Questions about the row below.
1) Find the median of all entries.
2) Find the entry just left of 134.
[117 118 115 118 103 105 100 134 136 103 154]
1) 117
2) 100

[[141 130 135 143 131 147 131 136 131 123 153 142 107]
 [132 122 131 126 118 115 122 123 124 128 127 121 129]
 [109 127 117 117 118 127 100 130 121 122 120 128 122]
 [123 112 121 118 112 123 110 117 122 129 117 134 137]
 [128 121 124 124 116 132 105 131 126 119 133 132 115]
 [136 125 130 124 121 123 121 130 135 129 128 114 125]
 [138 138 135 141 139 143 139 137 138 140 146 140 106]
 [111 111 118 111 104 110  99 115 113 120 109 117 133]
 [118 125 123 118 126 123 126 124 131 126 119 118 136]
 [128 130 124 125 130 129 123 129 133 134 118 121 141]
 [144 129 136 138 137 138 146 131 138 125 147 136 119]
 [127 138 131 134 133 129 129 135 124 118 137 121 110]
 [117 123 121 115 124 118 123 123 128 124 115 120 141]
 [137 136 134 141 141 141 142 134 135 134 145 143 107]
 [132 134 130 133 129 141 121 139 134 131 140 132 112]
 [121 135 127 133 131 130 121 132 121 122 135 140 132]]
Indices start at 0.
The entry just left of the smallest entry -> 110
Find the entry in row 1 and column 0.
A: 132
Find the entry at row 0, column 0.
A: 141
Find the entry in row 2 and column 2.
A: 117
The entry in row 2 and column 0: 109
Find the entry in the top-right corner.
A: 107
The entry in row 2 and column 1 is 127
Find the entry in the bottom-right corner.
A: 132
The entry directly above 99 is 139
The entry just left of the largest entry: 123
Find the entry in row 0 and column 1.
A: 130
Find the minimum.
A: 99
The entry at row 0, column 2: 135
The bottom entry of the column that holds the smallest entry is 121
The largest entry: 153
The entry directly below the largest entry: 127
The bottom-left entry is 121
Find the entry just right of the largest entry.
A: 142
Find the entry just right of the smallest entry.
A: 115
